Each row is followed by its class number.
[ 382  752 -425 -231 -161 -127  -57  117   78  143 -282  131 -158 -162
  287 -283  319  -58  734 -111  202  304   85  159   76  -31  103  251
 -340  -98 -171  392   35 -249  435   99 -158  230  310]  5
[ 376  742 -381 -247 -166 -100  -81  169    1  189 -301  103 -158 -199
  318 -299  274  -29  798  -96  280  400   86  180   21  -62  141  307
 -393 -129 -169  466  -51 -248  412  144  -53  295  339]  0
[ 334  130    0 -461  321 -150   72   38  172 -494  199  -11 -315 -419
   33  469  213 -268  567   93  164  -74  378  774  -31 -392 -192  287
  213 -109 -137  114 -213  -67  122  409  171 -352   84]  0
[ 323  240  -98  -55  411 -165   -8   45  205 -538   22   27 -366 -343
   67  293  142  -72  632  249  211 -187   60  651  -44 -396 -203  318
  196  -32   -5  272 -193 -217  216  529  128 -160  176]  6
[ 347  136  -95 -181  363 -205   10   28  223 -494   26   20 -352 -314
   99  297  164   -4  576  289  149 -136  112  600   -6 -403 -209  395
  178   29 -130  254 -290 -158  158  528  210 -226  253]  7
[ 278  255   66 -541  310 -254  173  -31   30 -431   55   52 -372 -389
   59  334  235  -63  370  145  102 -145  530  531  102 -427 -202  329
  142 -109 -166  259 -278   -5  182  371   74 -229  171]  2
[ 226  140  104 -471  367  -90 -315  125  352 -487  218  103 -292 -179
   95  411  134  -28  471   -3  130 -337  138  899  104 -424  -58  220
  153  -11  -57   40 -209 -199  131  430  141 -390  -17]  2
[ 328  725 -489 -215 -158 -142  -27  108   69  159 -241  103 -142 -264
  350 -292  289  -37  785 -133  292  369  128  144   55  -17  121  242
 -355 -122 -159  462   74 -252  414  138 -136  311  345]  2
[ 409  777 -300 -205   34 -239  182  210  -59  202 -297  110 -239 -239
  367 -350   92   32  498 -160  199  300  123   13   28 -269   75  423
 -370 -169 -216  482   71 -217  394  133   46  384  425]  1
[ 253  174  -62 -417  265 -251  204  -84   91 -424  -13  -13 -442 -344
   35  330  273 -137  482  216  151  -37  513  625  128 -404 -188  320
   81  -68 -202  269 -226  -55  180  379   99 -301  155]  4
[ 244  227   96 -494  267 -267  176  -57   27 -389  -42    9 -417 -303
   -2  397  291  -48  432  170  164 -113  514  661   68 -451 -164  329
  152  -86 -203  239 -210  -50  191  360  146 -275  138]  1
[ 249  164   42 -636  352 -288  244  -99 -118 -518   -7   20 -325 -370
   84  408  253   82  359  151  123 -224  395  642   18 -438 -257  330
  198 -114 -109  302 -235   -1  217  297  147 -212  211]  2
[ 350   31  -26 -546  341 -221   58    2  173 -561  171   16 -288 -483
  132  462  159 -213  512  103  194  -88  358  666   -7 -385 -239  324
  264  -45 -143  114 -212  -73   87  379  202 -317  104]  3
[ 262  183  -53 -496  331 -270  195 -103    2 -549    3   74 -431 -325
   65  322  265  -31  502  199  124 -134  514  511  106 -361 -235  278
  109 -157 -128  290 -289  -41  161  362   72 -279  153]  2
[ 481  663 -380 -180  -88 -135   66   65 -173  155 -201  181 -193 -143
  363 -443  240 -256  795  -75  263  432  320  -25   97 -146   49  220
 -293 -254 -270  364  -20  -47  308  160 -137  168  369]  7
[ 314  181  -70 -130  358 -180   42   -3  173 -508   -5  -25 -356 -296
   94  329  172 -138  505  335  235 -109  215  658    9 -438 -212  392
  218   45 -177  196 -205 -112  169  540  150 -167  265]  3
[ 344  701 -433 -310 -186 -116  -41  120  -53  102 -294  107 -101 -264
  299 -280  283   26  768 -122  296  366  118  157   33  -36   81  268
 -320 -152 -165  462   34 -250  454   75  -83  326  345]  1
[ 442  755 -216 -304   32 -218    9  276  -92  200 -238   90 -197 -142
  433 -362  196   85  576 -231  252  326   20   79   45 -287   91  382
 -339 -112 -150  490   57 -189  359  128  -28  365  383]  0
[ 452  600 -361 -285  -85 -184  245  165   24   85 -259  163 -119  -74
  289 -296  252   21  787 -181   97  205  104  136   67 -129   35  167
 -344 -104  -72  364  153 -270  411   38 -129  211  325]  7
[ 425  695 -341 -263  -77 -252   64  186  -61  239 -320  133 -197 -186
  381 -345  163   70  650 -171  228  304   36  104   29 -165   81  377
 -400  -93 -112  509  107 -276  428   57   85  399  400]  7
[ 280  212 -113 -116  375 -155    4   53  274 -539   51  -30 -386 -312
   68  368  204  -94  643  209  241 -181  127  780  -38 -363 -106  280
  152    2  -59  226 -178 -218  166  545  134 -203  167]  0
[ 449  690 -312 -301  -86 -169   67  130 -239  178 -246  156 -203 -106
  382 -369  292 -151  814 -131  321  412  230   61   38 -146   68  267
 -299 -200 -180  469  -29  -72  323  118  -60  228  367]  0
[ 480  678 -395 -149 -120 -132  -12   75 -105  298 -263  178 -261  -57
  350 -400  239 -215  805  -65  259  418  247   16  128 -131   83  245
 -330 -324 -224  382    2  -93  329  204 -166  195  332]  3
[ 444  618 -320 -266   29 -256  230  215  -91  296 -254   41 -202 -135
  386 -242   32  150  517 -196   96  226  -80  147  -48 -279  125  400
 -399 -190 -111  457  158 -234  383   82   32  336  405]  7
[ 381  184  -13 -432  299 -160   83   53  228 -438  245   10 -325 -447
  113  397  181 -336  512  115  179  -30  378  650  -54 -447 -186  281
  220  -88 -139  133 -156 -105  117  439  125 -303  141]  0
[ 352   27  -36 -408  416 -225  184    1  202 -539  198   33 -283 -484
  134  455  113 -217  578  125  205 -111  322  689  -63 -434 -254  230
  201  -12 -118  154 -205 -165   82  449  145 -359   73]  4
[ 291  149   20 -522  272 -259  158  -51   78 -305   55  -44 -504 -355
  112  389  288 -112  423  184  149  -46  414  617   55 -469 -181  388
  169 -117 -289  244 -192  -52  114  360  138 -327  214]  4
[ 484  684 -389 -352    7 -237   27  202   47  227 -248  108 -183 -178
  426 -313  161   48  548 -193   97  252   -9   45   59 -153   22  427
 -321 -178 -146  458  134 -191  355   69  -10  328  418]  3
[ 327   53  -36 -380  277 -154 -223   88  467 -476  222   81 -310 -303
   49  405  102  -81  514   90   75 -301  205  874  131 -348  -53  247
  186   54  -80   61 -183 -214  110  492  209 -347  100]  7
[ 375   39  -49 -387  371 -191  224   23  259 -462  214  -11 -281 -463
   65  435  115 -239  602  129  124 -129  357  674  -55 -403 -211  289
  195 -102 -137  141 -238 -123   93  482  131 -346   55]  3
[ 412  787 -254 -259  -40 -190  -17  297   -6  169 -227  120 -205 -128
  441 -418  137   58  548 -230  194  336   50    4   66 -182  138  386
 -347  -29 -151  468  -16 -125  348  103   14  337  423]  0
[ 334  728 -400 -324 -141 -135  -37  128  -16   94 -299  106 -135 -212
  358 -307  371    5  806 -151  274  406  128  148   44  -23  115  258
 -350 -112 -163  497  -17 -179  401   77 -138  270  349]  0
[ 389  641 -317 -341 -113 -144  323  141    5   61 -245  117 -141 -153
  261 -206  287  -20  761 -135  145  231  225   93   -5 -151   -3  205
 -299 -145 -170  389   94 -245  418   42 -141  179  266]  1
[ 338  744 -376 -160  -88 -116  -46  155   -2   82 -276   39 -100 -264
  336 -349  216  -35  700 -132  278  336   96  156   15  -67  113  266
 -332  -66 -166  449   75 -273  386  139 -134  297  332]  6
[ 431  707 -420 -121  -82 -139  -47   96  -92  186 -270  184 -285  -40
  362 -387  295 -249  802  -70  288  392  161   60   88  -94  104  259
 -339 -211 -210  408   -4 -134  320  156 -143  195  365]  5
[ 434  724 -248 -139  -18 -238   77  223  -49  306 -304   37 -221 -111
  405 -327   48  114  574 -131  235  264  -19   80  -36 -282   94  384
 -374  -68  -97  532  131 -273  366  169    7  379  321]  6
[ 321  256   78 -417  300 -271  193  -93   49 -411  -34   -3 -378 -415
   -7  323  279  -49  410  264  136  -90  544  490  117 -451 -323  322
  167  -31 -193  300 -352   -8  197  474   97 -321  139]  4
[ 240  106   89 -431  359 -125 -207   40  171 -494  177   47 -249 -203
   41  382  110  -50  485  145  216 -230  290  881   49 -477 -117  284
  171   -2 -150  142 -234 -138  136  465  191 -360   14]  1
[ 432  637 -313 -318 -134 -133  302  158 -112   -7 -246  162 -181 -128
  214 -290  232  -99  756 -108  188  206  188  108   45 -138   18  205
 -297  -87 -118  338   -3 -257  444   23  -40  187  313]  5
[ 418  569 -393 -210  -71 -208  275   94   12   18 -280  128 -158 -159
  215 -281  234   40  798 -101  130  215  186  143   76 -107   13  200
 -335 -106 -109  391   36 -280  432  125  -37  134  283]  7
[ 272  159   95 -528  373 -121 -316   31  229 -461  258   53 -276 -214
   96  386  168  -70  379   59  149 -291  250  822  113 -449 -182  238
  225  -56 -132   88 -147  -59  122  413  127 -377   54]  2
[ 351  729 -198 -428   30 -198   90  256 -178   69 -233   73 -176 -158
  416 -297  185  155  568 -297  233  331   48   80    8 -242   52  338
 -366 -144  -95  491   49 -105  400  -39  -40  372  319]  0
[ 361   98   45 -596  286 -173  116   15   69 -510  203   20 -305 -476
   92  456  192 -211  447   81  173 -156  349  697  -22 -437 -274  256
  325  -70 -146   80 -170 -107  125  338  194 -357  165]  4
[ 369  694 -421 -218 -155 -157   -5  123    6  131 -284  100 -175 -239
  366 -314  307  -15  819 -109  277  370   94   98   15  -59  140  258
 -333 -122 -149  452   34 -270  382  119 -144  294  348]  7
[ 424  587 -286 -312  -55 -129  221  203 -111   20 -277  121 -128  -33
  259 -319  277   46  832 -177  181  266  180  147   54 -146   31  181
 -310 -115 -120  389    8 -219  360   87 -123  111  274]  0
[ 273   94  102 -530  308 -117 -277   97  343 -432  201   58 -303 -229
   96  512  200  -78  500   55  111 -261  168  888   51 -438  -76  237
  179  -31  -61   60 -111 -178  109  374   54 -341   14]  7
[ 354  739 -454 -237 -145 -133  -13  126  -18   92 -325  165 -145 -148
  289 -322  261    7  780 -124  271  297   56  176   63  -32   96  259
 -362  -75 -167  408   42 -269  431   55  -28  288  355]  5
[ 382  694 -335 -277 -147 -153   30   95  -42  180 -274   38 -107 -260
  347 -316  284   41  723 -128  280  308   56  170  -25 -110  117  226
 -329 -102 -180  438   74 -279  433   89 -114  308  347]  7
[ 416  591 -380 -218  -32 -138  110  134  -50   10 -264  140 -176 -134
  253 -330  270   32  838 -130  171  321  136   56   89  -67  -21  203
 -295 -229  -91  397   -6 -211  424   92 -208  151  266]  3
[ 300  159   36 -471  338 -276  241  -93   49 -564   28   84 -324 -417
   70  305  228 -101  437  200  101 -113  515  525   80 -446 -222  279
  164  -59 -113  257 -356   14  179  411   98 -292  175]  7
[ 416  554 -307 -406 -118 -141  191  200  -67   75 -246   66 -154  -92
  251 -246  277    8  809 -132  175  252  225  139   64 -126   36  275
 -306 -128 -150  376   68 -275  345   43 -144  163  231]  3
[ 243  171  119 -659  321 -270  172   -6  -32 -456   23    2 -434 -278
   96  438  337  -27  435  103  120 -139  514  586   98 -455 -211  386
  155 -118 -194  246 -278   36   92  312  106 -283  107]  2
[ 277  167   66 -576  279 -115 -135   43  200 -521  196   52 -328 -238
   22  451  128 -104  389  160  118 -270  355  862   76 -486 -128  317
  187  -46 -132   85 -205 -120  149  410  244 -369   68]  0
[ 308  188   45 -529  260 -269  177 -101   -4 -462  -40  -28 -480 -422
   33  324  268  -92  401  245  141  -73  555  515  104 -433 -273  378
  130 -134 -230  311 -255  -62  169  352  164 -236  178]  6
[ 313  211   76 -453  290 -309  129  -32   44 -348  -16  -12 -449 -255
   73  338  259   22  359  179  102 -113  397  569  118 -547 -143  382
  162  -80 -162  229 -197  -39  165  428  116 -273  179]  7
[ 452  617 -331 -328  -90 -143  115  176   39   96 -218  180 -178 -107
  286 -318  250   21  746 -188  112  193  158  129  126 -106   34  195
 -275 -150 -136  337   70 -226  394   55 -138  180  303]  2
[ 336  143   44 -456  292 -124 -188   49  216 -489  207  171 -358 -356
   22  394   96 -174  454   96  115 -222  320  817  116 -419 -154  261
  338  -83  -79    9 -235  -96  175  393  185 -415   84]  4
[ 427  640 -314 -272  -22 -145  176  173  -51   38 -219  112 -166  -50
  254 -229  337   15  843 -175  167  182   -7  153    5 -136   20  176
 -275 -148  -74  357   64 -259  417   49 -213  128  217]  5
[ 314  217 -149  -34  369 -164   72  -10  311 -498   24  -38 -364 -375
   58  336  187 -180  574  312  193 -143  194  665  -12 -354 -202  349
  200   -4 -140  209 -197 -133  186  574  105 -170  231]  3
[ 290  104  -52 -462  284 -164  -69    6  280 -539  220   96 -335 -454
  123  429  196 -328  572   90  209  -61  446  634   45 -317 -185  226
  173  -69 -120  107 -271 -143   78  456  143 -386   47]  2
[ 295  148   34 -510  295 -288  223  -97   52 -359    0   -9 -403 -382
   51  400  230  -23  350  215  105 -153  462  634   56 -471 -213  379
  189  -94 -207  263 -258  -29  183  425  179 -290  199]  2
[ 351  632 -279 -332 -164 -106  251  125  -50  108 -256   76 -201 -104
  243 -145  206   57  684 -188  156  210  103  111  -64  -97  -11  145
 -276 -137  -93  353   98 -155  427  -56 -111  156  252]  5
[ 387  718 -249 -261    5 -192  -36  290  -26  214 -283   90 -214 -124
  437 -331  105   84  545 -227  222  294  -27  112   19 -229  129  425
 -335 -105 -100  445  111 -223  365   51  -37  404  349]  3
[ 371  626 -269 -336 -140 -139  182  183  -60  126 -221  119 -206  -38
  355 -321  245  108  753 -243  188  260   62   46   53 -106   34   94
 -325  -99  -78  402   83 -196  392  -28 -174  175  314]  4
[ 263  144   96 -603  317 -119 -217   92  242 -568  176   93 -371 -226
   65  472   95  -80  343   86   88 -341  235  867  129 -472  -99  336
  216  -75  -63   -4 -178 -134  153  330  227 -289   63]  3
[ 405  520 -372 -394 -164 -168  244   98 -132   64 -261   73 -172 -127
  282 -229  226   83  737 -146  153  276  104  151  -31 -104   17  194
 -273 -162  -98  364  159 -255  415  -61  -59  170  351]  7
[ 295  184  -42 -191  423 -179  260   58  175 -492   51   45 -337 -231
  141  391  160 -152  573  203  166 -174  147  744  -48 -495 -196  299
  151   25 -126  165 -142 -118  147  436  133 -174  237]  4
[ 446  739 -366 -177  -77 -104   12  115  -61  222 -273  193 -266 -122
  372 -434  248 -205  709 -131  223  355  205   30   86 -113  109  239
 -312 -306 -301  367   45 -128  337  113 -138  230  434]  1
[ 351   71  -67 -401  362 -186  -19  -18  243 -532  204   27 -272 -484
   74  409  126 -222  585  187  162  -73  359  652   -5 -385 -252  332
  232  -46 -179  176 -257  -99   86  488  183 -405   56]  6
[ 265  252   67 -435  322 -241   93   -1   23 -467   -2  -51 -399 -336
   19  333  268  -45  413  213  133 -104  451  591  106 -476 -193  438
  198  -41 -214  268 -211   -7  161  393   84 -255  152]  6
[ 293  180   41 -490  325 -297  165  -65   88 -445  -26   43 -394 -262
   51  366  300   -3  452  191   73  -87  462  559  105 -474 -249  346
  150  -67 -161  245 -199    9  157  350   96 -307  151]  7
[ 315  149 -125 -144  389 -210   87   59  266 -520   63    4 -399 -292
   70  344  162 -101  546  199  117 -172  133  708   29 -423 -149  382
  192    0 -102  165 -139 -125  164  473  200 -218  244]  7
[ 282   96   67 -428  313 -130 -220   94  308 -394  185   57 -372 -183
   43  463   93 -107  495  115  144 -254  258  899   94 -466  -49  332
  199  -46 -131   27 -149 -167  103  449  174 -372   -6]  3
